Each row is shifted at random along 5 fixed directions that mean nothing.
Known rows, with every step that occurs:
kizod-seka-vebi-soli: 0.415 -1.185 0.125 0.563 1.261 0.561 0.587 -0.064 -0.552 0.280 -2.899
 1.147 0.875 -0.196 0.248 -0.599 -1.641 -1.040 0.313 -0.371 -0.237 0.979
 0.195 0.296 1.392 -0.012 1.779 0.988 2.600 0.235 -2.924 -0.032 -0.460
 -0.446 -0.444 1.294 -0.042 -0.772 2.354 -1.609 -0.665 -0.272 0.146
 -0.622 2.552
kigi-neli-pesem-kizod-seka-soli-nifora-vebi: 2.292 -0.852 2.889 -0.668 1.369 1.497 0.330 -3.300 1.198 -2.368 2.659
 4.557 -1.047 0.964 -4.532 -0.348 0.540 5.423 -0.792 0.966 -2.934 -1.356
 4.383 -0.152 -1.206 0.258 -4.418 3.840 -2.116 0.767 0.614 -1.283 0.612
 -0.478 -1.070 -2.228 5.428 0.452 -2.214 3.024 -0.247 -1.341 -1.360
 6.905 -6.591
tise-kigi-neli-pesem-seka-soli-nifora: 0.822 -0.988 0.046 -2.032 -2.878 -1.810 1.344 3.553 -0.981 0.512 0.524
 -0.028 -0.051 0.684 -0.207 -0.549 -5.013 -1.301 0.751 -1.549 2.954
 1.165 2.730 1.486 -0.598 -0.052 -0.802 -0.316 -0.136 0.414 -0.241 0.170
 1.093 0.526 2.251 -0.055 0.879 0.574 1.346 -2.273 0.575 -1.210 1.049
 3.163 1.087
tise-kigi-kizod-seka-vebi-nifora-soli-pesem: -1.545 -0.896 -1.080 -0.194 -2.163 0.312 -0.697 0.243 -1.932 -1.247
 3.307 -2.620 0.809 -1.591 1.117 0.742 1.785 1.256 0.209 0.251 -0.784
 -1.645 -1.651 -0.366 -1.225 3.229 -0.065 -2.276 -2.163 -1.575 1.432
 1.575 0.017 -0.740 -0.060 0.180 -2.596 0.750 0.108 -1.458 0.418 1.319
 0.685 -3.047 1.878
pesem-neli-kigi-kizod: 2.411 2.296 -2.316 -1.237 -0.547 -0.850 1.600 1.679 -0.265 1.186 0.859
 0.882 -0.094 2.302 1.186 1.161 -4.601 -2.208 0.680 0.542 3.162 -0.273
 1.896 1.585 0.191 -0.029 1.631 -2.428 -1.832 0.131 -0.713 -0.800 -0.167
 -0.240 1.501 -1.186 -1.583 0.965 0.432 -1.855 0.233 0.569 0.333 0.184
 1.466
vebi-soli-nifora-seka-kizod: -1.815 -0.653 -0.062 0.072 -0.716 0.247 -0.840 0.619 0.128 -0.808 2.845
 -2.767 -0.595 -0.263 0.706 0.857 0.810 -0.799 1.452 -0.262 -1.029
 -0.089 -3.466 -0.740 -0.147 2.378 1.987 -2.414 -0.725 -0.029 0.929
 -0.063 -0.537 0.605 0.434 0.910 -3.605 1.020 -0.745 -0.470 -0.429 1.736
 0.324 -1.233 1.011
nifora-kizod-vebi-seka-soli-pesem: 0.216 -0.291 1.325 1.015 0.896 -0.007 0.375 1.209 0.589 -0.687 -2.854
 1.339 0.507 -0.617 0.292 -1.063 0.800 0.556 -0.262 -1.096 -1.041 0.662
 -0.558 -0.295 0.253 -0.410 0.232 2.473 2.298 0.938 -0.012 0.078 -0.191
 -0.247 0.329 0.235 1.950 -1.079 0.434 -0.645 -0.618 -0.802 0.292 0.237
 1.327
pesem-kizod-vebi-seka-soli-nifora-tise: 1.889 -0.707 1.732 0.352 0.827 0.746 -0.379 -1.884 -0.323 -0.503 2.633
 3.077 -0.048 0.039 -2.368 -0.406 -0.037 3.284 0.050 0.491 -2.278 -2.211
 1.687 -1.285 -1.116 0.966 -2.104 1.644 -0.839 0.158 0.384 -0.463 1.220
 -0.683 -1.888 -0.339 3.492 0.547 -0.809 1.399 -1.090 -0.627 -1.582
 3.250 -2.365
seka-vebi-soli-pesem: 0.653 -0.146 -3.199 0.190 -0.559 -0.504 0.648 1.960 -1.186 1.052 -2.043
 -1.209 0.363 1.039 1.770 0.809 -1.915 -1.198 0.447 1.191 2.416 0.577
 -0.096 0.243 -0.672 1.106 1.615 -2.116 -0.237 0.139 -3.240 0.394 -0.559
 -0.318 0.930 1.217 -1.370 0.778 0.480 -2.274 0.302 0.949 -1.001 -3.065
 2.624
soli-seka-kizod-vebi-nifora: 2.873 0.135 1.567 1.149 2.889 -0.017 1.206 -1.617 0.670 0.356 -3.667
 2.138 -0.146 1.037 -1.324 -0.234 -2.059 0.648 -0.666 0.866 -1.024
 -0.313 1.864 -0.360 0.714 -0.238 0.938 2.277 1.251 1.014 -2.054 -0.529
 -1.447 -0.965 -1.827 -0.762 2.481 0.024 1.810 0.999 -1.444 -0.879
 -0.792 2.585 -0.931
kigi-kizod-seka-vebi: -1.662 -0.614 -0.855 0.876 -0.768 0.326 -0.488 -0.165 -2.085 -1.303
 2.422 -1.686 2.415 -1.078 1.699 0.284 0.562 -1.156 1.247 -0.792 -0.974
 -0.256 -1.675 -0.096 0.819 2.846 2.360 -3.238 -1.573 -1.553 0.105 1.360
 -0.386 -0.891 -1.278 -0.166 -4.671 0.622 0.475 -0.766 -0.372 2.509
 0.890 -4.180 3.673
tise-kigi-neli-pesem-seka-soli-nifora-kizod-vebi: 0.149 0.283 -1.446 -1.239 -3.626 -0.868 0.692 2.318 -1.789 0.946 2.724
 -0.683 -0.110 0.033 1.082 0.505 -2.602 0.130 -0.123 -0.921 2.638 0.393
 1.176 1.589 -0.903 1.798 -0.881 -2.730 -2.132 -1.107 1.502 1.221 1.211
 -0.605 1.769 -0.319 -0.333 1.529 1.085 -2.056 0.870 0.728 0.465 -1.011
 2.491
pesem-vebi-soli-nifora-tise-kigi-neli: -1.873 0.951 -1.773 -2.324 -2.297 0.241 -1.599 0.710 -0.203 0.978 3.229
 -1.977 -0.599 0.764 0.390 0.672 -0.474 -1.124 0.293 -0.007 1.581 0.282
 -0.408 0.346 -0.583 -0.621 -0.351 -3.015 -1.137 -0.906 0.661 -0.189
 1.543 1.170 0.381 1.144 -1.716 0.531 -0.635 0.264 1.003 0.907 -0.783
 -2.185 -0.190
pesem-seka-soli-nifora-tise-kigi: -1.094 -0.853 1.067 -2.786 -2.309 -0.872 0.030 3.011 -0.423 -0.520 2.465
 -0.961 -1.118 0.119 0.211 -1.057 -2.321 -1.294 1.142 -1.339 1.526
 -0.097 -0.088 0.529 -0.980 -0.181 -1.155 -0.995 0.283 0.972 0.883
 -0.240 1.514 1.106 1.359 0.121 -0.364 1.252 -0.979 -0.782 -0.200 -0.491
 0.943 2.402 -0.765
nifora-seka-vebi-soli-pesem-neli: -2.048 -2.208 -1.859 -1.788 -3.313 -1.103 -1.463 5.350 -2.635 -3.402
 3.980 -1.524 3.626 -1.072 1.177 -1.412 -0.720 0.775 3.400 -2.517 -0.381
 1.020 0.350 -0.024 -0.991 3.407 -0.707 -2.581 -0.458 -0.779 0.868 1.325
 1.373 0.513 0.538 0.944 -1.637 -0.270 0.369 -2.192 0.844 1.571 0.762
 -1.409 4.127
soli-vebi-nifora-kizod: 4.174 1.557 0.690 -0.049 3.731 1.473 0.888 -3.873 2.465 0.361 -2.679
 3.956 -2.773 2.842 -2.538 0.609 -1.473 1.812 -1.726 2.746 -1.138 -1.173
 3.046 0.127 0.239 -1.211 -0.351 2.882 0.203 1.542 -2.205 -1.842 -2.071
 -0.509 -1.820 -0.755 3.889 0.806 -1.067 2.808 -1.432 -0.762 -2.387
 3.731 -4.622
vebi-seka-soli-nifora-tise-kigi-neli: -1.247 -1.286 0.770 -1.543 -2.843 -0.416 -2.021 1.685 -0.375 -1.146
 4.251 -1.798 1.149 -1.528 -0.878 -0.022 -0.737 -0.173 1.436 -2.056
 -0.122 -0.816 -0.198 -0.966 -0.669 -0.018 -0.789 -0.472 0.442 -0.740
 2.293 0.098 2.147 0.589 0.020 0.824 0.119 -0.983 1.790 -1.233 -0.295
 -0.450 0.883 1.233 1.185
tise-kigi-kizod-seka: -1.276 0.943 3.593 -3.079 1.780 1.101 1.101 1.220 1.949 -1.648 -0.223
 0.929 -1.990 0.801 -0.267 -1.336 -0.169 -1.915 -0.725 -0.176 0.283
 0.582 -0.272 1.523 0.277 -1.989 -0.402 1.445 0.337 2.701 0.101 -1.406
 -0.881 1.484 1.064 -1.579 -1.814 1.187 -3.183 1.089 -0.532 -0.493 2.145
 3.297 -4.211
pesem-kizod-seka-soli-nifora-tise-kigi-neli: -3.255 1.283 1.495 0.821 0.307 -1.239 -0.233 -0.635 2.924 1.855 -1.852
 -2.405 -1.800 -0.527 0.850 -0.282 2.093 -4.364 -0.237 -1.768 0.551
 2.407 -4.381 0.030 2.221 -3.749 1.403 0.126 2.414 0.427 2.528 -0.861
 0.594 1.920 1.532 -0.014 -1.957 -1.932 0.311 0.650 0.274 -0.496 1.636
 -1.056 -0.193
kigi-neli-pesem-kizod-vebi-nifora: -0.625 -0.396 0.296 0.039 1.162 0.668 -1.409 0.277 0.315 -2.054 -0.550
 0.363 2.058 -0.743 -1.469 -0.788 1.496 1.620 0.397 -0.041 -1.136 0.624
 2.056 -0.384 0.555 -0.089 -0.596 0.946 -0.439 -0.072 -0.904 0.066
 -0.727 -0.369 -1.333 -0.499 0.688 -0.569 -1.108 2.252 0.720 0.554 0.236
 1.500 -1.354
kigi-kizod-vebi-nifora: -1.700 1.183 -0.011 -1.077 0.318 0.462 0.294 2.541 -1.101 0.175 -1.554
 -0.964 0.758 0.681 1.386 -0.481 -2.336 -1.839 1.120 -0.198 1.348 0.755
 -0.713 0.797 1.057 1.128 3.473 -2.625 -0.224 0.508 -3.588 -0.074 -0.946
 0.290 0.081 0.946 -3.209 1.847 -0.485 -0.225 1.083 1.644 0.745 -1.077
 2.022
tise-kigi-neli-pesem-seka: -1.872 1.027 -0.075 -4.216 -1.824 -0.525 1.225 4.843 0.505 0.618 0.388
 -1.608 -2.144 1.370 2.116 -0.467 -2.315 -3.981 0.561 -1.238 5.010 3.480
 -0.470 2.841 -0.278 -2.038 -0.793 -2.374 -0.637 2.256 -0.250 -0.510
 0.465 2.563 3.768 -0.358 -3.036 1.817 -2.044 -1.127 1.662 0.357 1.755
 0.778 -1.070
vebi-soli-seka-kizod: 1.297 -0.848 0.415 -1.322 -0.318 -0.381 0.537 3.543 -0.789 -1.283 1.666
 0.878 0.760 1.040 -0.317 -0.600 -3.349 -0.198 1.521 -0.366 0.178 -0.910
 0.780 -0.086 -1.076 2.435 0.821 -0.446 -0.579 1.398 -1.495 -0.606 0.114
 -0.005 0.058 0.073 -0.882 1.525 -0.789 -1.392 -1.274 0.415 0.510 2.528
 0.892
vebi-nifora-kizod-seka-soli-pesem-kigi: -0.977 -0.409 -0.829 -1.738 -1.637 -0.717 0.148 4.049 -0.338 -1.216
 -0.064 -1.484 -0.361 -0.009 1.275 -0.632 -0.296 -0.126 0.300 -1.212
 0.808 0.222 -0.875 0.174 -1.249 2.413 -0.532 -0.559 -0.289 0.690 1.737
 1.002 -0.338 0.335 1.638 0.044 -1.202 0.684 -1.075 -1.306 0.636 -0.022
 1.801 -0.258 1.221
kizod-seka-vebi-soli-nifora-tise: -0.126 -0.067 -0.862 3.039 1.341 1.074 -0.137 -5.189 1.054 3.063 -1.756
 -1.451 -2.038 -0.241 0.405 2.332 2.470 -0.814 -0.949 1.458 -0.481 0.130
 -3.335 -1.186 1.056 -1.002 1.564 -0.764 0.942 -0.978 -0.372 0.030
 -0.098 0.069 -0.767 1.064 -0.284 -0.934 2.376 0.313 -0.433 0.163 -1.963
 -3.902 0.331
soli-pesem-vebi-nifora-kizod-seka: 1.253 -1.204 -1.571 -0.175 -0.794 0.402 -0.669 0.647 -0.655 -1.834 0.472
 1.040 1.497 0.337 -0.348 -0.181 -0.216 2.237 0.171 -0.478 -1.944 -0.724
 2.532 -0.379 -0.702 3.346 -0.382 -0.210 -1.616 -0.918 1.176 1.716
 -0.396 -1.043 -1.915 -0.724 0.886 -0.215 0.338 0.947 -0.295 0.515
 -0.193 -0.893 1.673
seka-kizod-vebi-soli: 0.870 1.074 0.381 0.637 3.178 0.702 1.013 -0.648 0.955 1.097 -3.770
 1.523 -0.760 1.018 0.001 -0.399 -0.824 -0.866 -0.854 1.656 0.567 0.472
 -0.351 0.342 0.855 -1.306 1.642 1.331 1.984 1.601 -3.484 -1.410 -1.456
 -0.321 0.074 0.436 0.174 0.507 -0.740 -0.010 -0.570 0.034 -0.540 0.590
 -1.068
seka-soli-pesem-kigi: -0.739 0.243 -0.620 -2.045 -0.276 -0.958 0.772 3.418 0.646 -0.807 -1.834
 -1.215 -0.797 1.209 0.980 -1.014 -1.062 -1.756 -0.041 -0.008 2.298
 1.051 0.059 0.474 -1.149 -1.068 -0.533 0.579 0.838 1.980 -0.535 -0.514
 -0.596 0.905 2.331 -0.180 -0.776 0.388 -2.791 -0.756 0.270 -0.600 0.881
 0.821 -1.714
vebi-soli-nifora-kizod: 1.422 -0.018 -1.854 -1.752 -1.491 1.049 -0.368 2.156 -0.422 -0.457 3.215
 0.041 -0.462 1.605 -0.558 1.275 -3.552 0.949 0.923 0.996 0.870 -1.965
 1.369 0.075 -1.343 3.672 1.465 -2.549 -2.538 0.144 -1.382 -0.365 -0.140
 -0.571 0.146 0.573 -0.981 2.358 -0.923 -0.872 -0.486 1.507 -0.559 0.863
 0.871
soli-seka-kizod-vebi-nifora-tise: 6.137 1.364 -2.104 0.952 1.074 -0.126 2.142 -1.592 -0.376 3.917 -2.235
 2.982 -1.714 2.752 -0.086 2.057 -5.278 0.782 -1.003 2.749 2.771 -2.019
 2.924 0.136 -1.048 1.042 0.583 -0.877 -1.668 0.626 -3.111 -0.186 0.106
 -1.445 -1.483 -0.855 3.538 1.790 3.268 -0.491 -1.028 -0.565 -2.518
 1.097 0.298
kigi-neli-pesem-vebi: -3.192 -0.708 1.264 -1.169 0.456 0.386 -1.651 1.302 0.865 -3.338 -0.596
 -0.925 1.946 -0.689 -0.570 -1.802 2.482 -0.451 1.072 -1.680 -1.227
 2.705 0.767 0.344 1.195 -2.303 -0.760 1.038 1.228 0.424 -0.124 -0.320
 -0.216 1.101 -0.255 -0.374 -0.937 -1.303 -2.545 2.637 0.853 0.385 0.890
 0.580 -1.991
neli-pesem-kigi-kizod: -1.709 0.570 1.133 0.272 1.738 0.249 -0.111 -0.301 1.591 -1.566 -1.160
 -1.534 -0.069 -0.594 0.744 -0.279 3.835 -1.391 -0.849 0.469 -0.283
 0.502 -1.469 -0.006 0.314 -2.215 -0.176 1.187 0.045 0.965 1.450 -0.285
 -1.900 0.625 0.487 -1.271 -2.515 -0.326 -3.811 2.271 -0.159 -0.008
 1.268 -0.509 -3.370
neli-kigi-kizod-vebi-soli: -2.158 0.382 0.650 0.158 0.596 1.991 -1.502 -1.006 -0.743 -2.191 2.542
 -1.155 1.252 -1.668 0.284 0.362 3.785 0.952 -0.174 0.687 -2.048 -1.615
 -1.807 -0.718 -0.044 0.284 0.696 -0.473 -0.626 -1.051 0.395 -0.106
 -0.517 -0.876 -0.392 0.318 -2.921 0.141 -1.884 -0.117 -0.381 1.349
 0.496 -2.399 0.014
kigi-kizod-seka-soli: 2.282 0.176 -0.949 1.005 0.258 0.846 1.241 -1.635 -0.089 1.578 0.833
 1.789 -0.496 1.203 -0.179 1.071 -2.820 -0.624 -0.417 0.649 0.748 -1.499
 0.252 -0.166 -0.187 1.882 1.925 -0.315 -1.251 0.154 -1.141 -0.430
 -0.034 -0.611 -0.056 -0.443 -0.429 0.480 0.469 -1.527 -0.876 0.227
 -0.088 0.344 1.120
pesem-vebi-nifora-tise-kigi: 0.177 0.435 -2.275 -2.138 -1.105 -0.393 -0.556 2.263 -0.561 0.933 -1.455
 -0.821 0.245 0.710 1.489 -0.277 -2.866 -2.009 0.274 0.064 2.468 0.332
 1.454 0.909 0.267 -0.789 1.010 -1.948 0.775 -0.195 -1.570 0.522 0.175
 -0.059 -0.488 0.875 -0.646 0.286 1.153 -0.188 0.273 0.176 0.098 -1.785
 1.752
nifora-vebi-seka-kizod: -3.351 -1.677 1.485 0.483 -0.107 0.274 -2.306 1.276 -0.880 -3.961 2.271
 -2.058 3.685 -2.707 1.015 -1.319 3.300 -0.310 2.355 -2.400 -3.767 0.412
 -2.706 -1.091 1.499 1.240 2.094 -0.678 1.623 -0.863 1.531 0.886 -0.465
 -0.571 -1.816 0.763 -3.483 -1.096 0.196 0.451 -1.024 1.982 1.478 -2.614
 3.285

Rows:
1.010 0.238 0.428 -1.994 -1.295 -0.394 1.264 2.875 -0.458 -1.007 1.542
 1.421 -0.302 0.947 -0.576 -0.143 -2.460 1.484 1.340 -0.673 0.403 -0.691
 1.782 0.857 -0.993 1.421 -0.981 0.223 -1.383 0.648 0.327 -0.471 0.954
 0.604 1.955 -0.844 1.236 0.506 0.026 -1.634 1.299 -1.032 1.045 3.824
 -0.022 -> vebi-nifora-soli-pesem-neli-kigi-kizod-seka
-3.396 -1.517 2.672 -3.343 -1.814 0.002 -1.719 3.102 -1.121 -3.297 3.218
 -1.358 1.247 -1.784 -0.968 -1.742 0.475 0.711 1.709 -2.008 -0.976 0.329
 0.226 0.375 -0.336 -0.222 -2.412 -0.347 0.753 -0.040 0.717 0.074 1.890
 1.017 -0.013 0.556 -0.599 0.377 0.167 -0.112 0.576 -0.166 1.535 2.054
 -0.741 -> kizod-seka-vebi-soli-nifora-tise-kigi-neli
-1.475 1.548 0.098 1.184 1.185 -0.794 0.935 -1.371 1.365 1.974 -2.715
 -1.723 -1.173 -0.532 2.155 0.169 2.735 -3.327 -1.635 -0.075 1.933 3.114
 -2.633 1.281 1.514 -3.562 0.051 -0.245 1.148 0.374 1.661 0.189 -1.049
 0.678 1.488 -1.017 -2.202 -0.712 -0.041 0.379 0.476 0.284 0.780 -2.979
 -0.554 -> tise-kigi-neli-pesem-seka-kizod-vebi
0.238 -0.191 1.104 0.037 -0.174 -0.841 2.064 0.684 -1.480 -0.439 -0.376
 1.583 0.431 0.473 0.448 -1.132 -0.563 -0.060 -0.356 -0.249 -0.259
 -0.067 0.999 0.817 -0.430 0.390 -0.555 0.916 -0.489 0.155 -0.124 0.533
 -0.062 -0.280 0.577 -0.576 -0.350 0.795 -1.567 -0.511 -0.159 -0.629
 0.658 0.206 -0.128 -> neli-pesem-kigi-kizod-seka-soli-vebi
1.044 1.873 -0.335 -0.534 -0.513 1.014 1.414 -0.767 -0.247 3.153 0.112
 0.101 -2.066 1.324 1.028 1.414 -2.822 -0.979 -1.089 1.096 2.054 -0.912
 -0.951 0.881 -0.051 0.483 2.311 -1.594 -0.850 0.069 -1.514 -0.429 0.080
 -0.085 0.720 0.723 -0.692 1.373 1.463 -1.518 -0.034 0.300 -0.543 -1.248
 1.260 -> tise-kigi-kizod-vebi-nifora-soli-seka
-0.829 -0.193 0.650 1.421 -0.394 -0.645 0.302 0.192 -1.260 0.866 -0.875
 0.329 0.854 -0.212 0.539 -0.605 -0.934 -0.974 1.386 -1.181 -0.968
 -0.450 -1.644 -0.632 0.989 1.052 2.485 -0.827 0.888 -0.589 -1.576 0.283
 0.859 0.261 -0.899 1.274 -0.664 0.018 1.291 -0.611 0.112 0.149 0.198
 -0.894 3.215 -> kigi-kizod-seka-soli-vebi-nifora-tise
1.282 -0.299 1.312 -0.265 -0.163 0.292 0.797 -1.094 -1.921 -1.360 1.915
 1.724 0.178 0.213 -1.179 0.038 -1.205 2.018 0.236 0.273 -2.165 -2.245
 1.417 -0.211 -0.585 2.042 -0.189 0.502 -1.169 -0.907 -0.467 0.078 0.028
 -1.202 -0.697 -0.060 0.366 1.106 0.318 -1.205 -0.593 -0.301 -0.002
 1.591 0.437 -> neli-kigi-kizod-seka-soli-vebi-nifora
-2.062 0.644 0.160 -0.572 0.040 -0.093 0.022 3.349 0.054 0.374 -2.993
 -0.255 0.857 -0.088 0.654 -1.234 -1.176 -1.053 1.451 -1.104 1.562 2.564
 -0.293 1.212 1.754 -0.971 1.938 -0.367 1.527 0.799 -3.503 -0.668 0.125
 0.754 1.442 1.405 -0.399 -0.027 -0.151 -0.088 2.134 0.434 1.008 0.902
 1.643 -> kigi-neli-pesem-kizod-vebi-nifora-soli
-1.000 0.383 0.385 -1.131 -0.939 -1.221 -0.031 1.620 -0.617 0.655 0.901
 -0.131 0.084 -0.168 0.460 -0.602 -1.010 -1.335 0.602 -0.920 0.754 0.701
 -0.383 0.910 0.472 -0.452 -0.680 -1.333 0.032 -0.319 0.488 0.067 1.268
 0.607 0.259 0.419 -0.930 0.400 1.053 -0.586 0.448 0.004 0.628 -0.175
 1.119 -> pesem-kizod-seka-vebi-soli-nifora-tise-kigi-neli
0.459 -0.746 -0.040 0.824 0.087 -0.843 -0.379 -0.436 -0.680 -0.378
 -0.667 -0.336 1.795 -1.653 -0.061 -0.450 0.883 0.347 -0.644 -0.475
 -0.200 0.581 1.354 0.125 0.455 -0.334 -1.137 0.855 0.433 -0.929 1.475
 1.254 -0.734 -0.933 -0.895 -0.741 0.470 -0.975 1.870 0.162 0.043 -0.299
 0.790 -0.091 0.834 -> tise-kigi-neli-pesem-seka-kizod-vebi-nifora
1.038 -0.030 0.985 1.914 0.165 -0.820 0.411 -0.630 0.070 1.720 -1.167
 1.684 0.261 -0.347 -0.809 0.047 -0.005 0.896 0.171 -0.612 0.042 0.532
 0.531 -0.427 0.328 -1.257 -0.886 1.232 0.370 -0.138 -0.161 -0.110 1.491
 0.119 -0.090 0.135 3.172 -0.809 1.451 0.411 0.511 -1.225 -0.901 1.494
 0.201 -> kigi-neli-pesem-kizod-vebi-seka-soli-nifora-tise
1.830 -0.506 -1.668 3.019 0.393 0.662 -0.560 -7.392 0.711 2.461 1.646
 -0.931 -1.536 -0.748 -1.115 2.960 3.605 1.293 -2.750 2.104 -0.745
 -0.512 -0.418 -1.094 -0.396 -1.116 -2.205 0.734 -1.161 -2.241 3.140
 0.570 -0.659 -0.642 -0.793 -0.163 1.246 -1.575 1.763 0.529 -0.632
 -0.453 -2.599 -2.729 -1.921 -> tise-kigi-neli-pesem-seka-vebi-soli-nifora
-4.635 0.428 0.192 0.284 -0.210 0.517 0.088 0.962 -0.334 0.946 -0.092
 -3.929 -1.955 -1.040 2.836 0.098 3.777 -1.528 0.883 -0.382 0.989 2.716
 -6.225 0.548 0.733 0.450 1.329 -3.094 0.227 0.664 -0.345 0.196 -0.536
 1.495 2.455 1.292 -4.484 1.786 -2.648 -0.034 2.144 2.134 0.637 -3.325
 0.265 -> neli-pesem-seka-kizod-vebi-nifora-soli
2.065 1.171 -1.101 1.601 1.385 0.835 0.339 -3.052 1.007 1.416 -0.560
 2.115 -0.208 1.265 -1.629 0.800 -0.203 2.396 -0.698 1.647 -0.558 -1.098
 1.492 -0.747 -0.189 0.233 0.131 1.357 -0.741 -0.085 -0.818 -0.897
 -0.255 -0.122 -0.545 -0.476 3.220 -0.912 -0.050 1.067 0.736 -0.405
 -1.954 1.387 -1.699 -> kigi-kizod-vebi-nifora-soli-pesem-neli
-0.129 -0.120 0.505 -0.132 -0.031 -1.060 -0.815 0.511 -0.077 -1.339
 -0.516 0.366 0.652 -0.582 -0.507 -1.309 1.682 1.407 -0.613 0.141 -1.148
 -1.569 0.817 -0.810 -1.264 -0.714 -2.323 1.807 0.210 0.012 1.209 0.157
 0.173 0.082 -0.874 -0.551 1.805 -0.459 -2.123 1.477 0.047 -1.317 0.032
 1.226 -2.195 -> seka-soli-pesem-vebi-nifora-tise-kigi-kizod
-2.003 -0.609 -0.671 -0.870 -1.514 0.834 -1.262 -1.018 -0.375 0.006
 2.529 -2.366 -1.003 -0.834 0.357 0.510 1.767 -0.228 0.015 0.121 -0.320
 -0.806 -2.150 -0.881 -0.624 0.544 0.027 -1.735 0.009 -0.922 1.054 0.620
 0.962 0.195 -0.311 0.987 -1.431 0.085 0.176 -0.569 -0.212 0.853 -0.045
 -2.800 0.380 -> kizod-seka-soli-vebi-nifora-tise-kigi
-1.432 0.059 -0.024 1.255 -0.088 -0.273 -1.449 -1.153 1.494 -0.438
 -1.254 -1.342 0.799 -1.229 -0.325 0.101 3.102 -0.206 -1.129 -0.634
 -1.625 1.049 -0.302 -0.068 1.341 -1.996 0.104 1.309 1.435 -1.505 2.505
 0.379 -0.736 -0.154 -0.272 0.302 -0.002 -2.287 0.358 1.496 -0.058
 -0.344 0.257 -2.090 0.326 -> tise-kigi-neli-pesem-vebi-soli-nifora-kizod
0.681 -0.200 2.276 0.444 0.895 -0.514 0.694 -0.080 -0.016 0.442 -0.484
 2.182 -0.618 0.054 -1.398 -0.746 0.527 1.891 0.167 0.062 -0.170 0.455
 0.952 0.211 -0.539 -1.222 -2.936 1.641 -0.052 1.080 -0.473 -0.657 1.102
 0.873 0.125 -0.552 3.135 0.816 -0.804 1.540 0.784 -1.367 -0.901 4.048
 -3.068 -> kigi-neli-pesem-seka-kizod-vebi-soli-nifora-tise
-0.333 0.183 0.275 -0.393 -0.928 -2.608 0.766 4.179 -1.863 -1.792 -1.873
 -0.145 2.435 -0.547 0.869 -1.475 -2.077 0.218 2.336 -1.529 0.039 0.549
 1.128 0.992 0.806 0.025 0.286 0.120 1.410 -0.363 -1.184 -0.035 0.057
 -0.247 1.367 0.283 0.445 -0.363 1.406 -1.941 1.416 -0.763 1.258 1.677
 2.911 -> seka-vebi-nifora-soli-pesem-neli-kigi-kizod
3.475 -0.571 -0.609 1.973 1.670 0.291 1.631 -3.415 0.183 1.481 -1.546
 3.101 -1.364 1.450 -1.742 0.692 -0.672 2.028 -1.257 1.940 -1.045 -0.861
 2.166 -0.540 -0.437 1.159 -0.487 1.833 -1.010 -0.015 -1.407 -0.003
 -0.747 -1.063 -0.961 -0.391 2.986 0.233 -0.180 0.510 -0.684 -0.689
 -1.782 1.365 -1.417 -> neli-pesem-kizod-seka-soli-vebi-nifora
-0.836 0.277 0.017 -0.254 -0.608 0.391 0.457 0.434 -1.366 0.193 0.527
 -0.726 -0.614 -0.770 1.445 0.132 1.215 0.967 -0.624 0.152 0.740 -0.138
 -1.386 0.370 -0.922 1.221 -0.904 -0.616 -0.908 -0.140 0.636 0.793
 -0.429 0.011 1.050 0.384 -0.878 1.230 -1.004 -0.545 1.136 0.083 0.488
 -1.066 -0.175 -> neli-pesem-kigi-kizod-vebi-nifora-seka-soli
1.345 1.085 -0.260 0.641 0.089 -0.651 0.798 0.983 0.959 2.673 -2.481
 1.498 -0.260 0.154 0.746 0.102 -0.199 -1.284 -1.190 0.064 2.329 0.825
 0.570 0.729 0.153 -3.026 -0.644 1.016 0.724 0.482 -0.140 -0.180 1.306
 0.371 0.647 -0.183 2.013 -1.177 1.506 -0.347 -0.135 -1.316 -0.113
 -0.519 0.679 -> nifora-tise-kigi-neli-pesem-kizod-vebi-soli-seka
-0.953 -0.441 -1.313 -0.710 -1.760 -1.765 -1.561 2.361 -0.185 -0.487
 -1.621 -1.175 1.782 -0.711 0.136 -1.255 -0.304 -0.477 0.457 -1.462
 0.760 0.675 1.192 -0.403 -0.212 -1.589 -1.138 0.711 1.838 -0.623 0.514
 0.520 1.140 0.447 -0.096 0.694 1.673 -2.031 1.172 -0.172 0.891 -1.188
 0.423 -0.235 1.280 -> seka-soli-pesem-vebi-nifora-tise-kigi-neli
1.581 0.161 -1.766 0.372 -0.242 -1.508 0.255 2.090 -0.262 1.029 -3.339
 0.537 0.765 -0.101 0.627 -0.732 -1.425 0.036 -0.693 0.793 1.705 -0.954
 1.756 -0.228 -0.750 -0.491 -0.218 0.718 0.872 0.119 -1.132 0.645 0.196
 -1.112 -0.158 -0.017 2.396 -0.554 0.973 -0.792 -0.165 -0.978 0.058
 -0.188 1.326 -> seka-soli-pesem-kizod-vebi-nifora-tise-kigi
-6.589 -1.496 3.303 -0.831 -0.358 -0.823 -1.647 4.025 -0.882 -3.451
 0.929 -2.976 1.704 -2.391 1.133 -2.807 3.821 -1.425 3.145 -3.103 -2.856
 2.116 -4.544 -0.284 1.527 0.446 0.647 -1.610 1.772 0.267 0.572 0.365
 0.771 1.667 0.073 1.291 -4.394 0.449 -2.479 1.212 0.766 1.451 2.216
 -1.060 1.179 -> pesem-kizod-seka-vebi-soli-nifora-tise
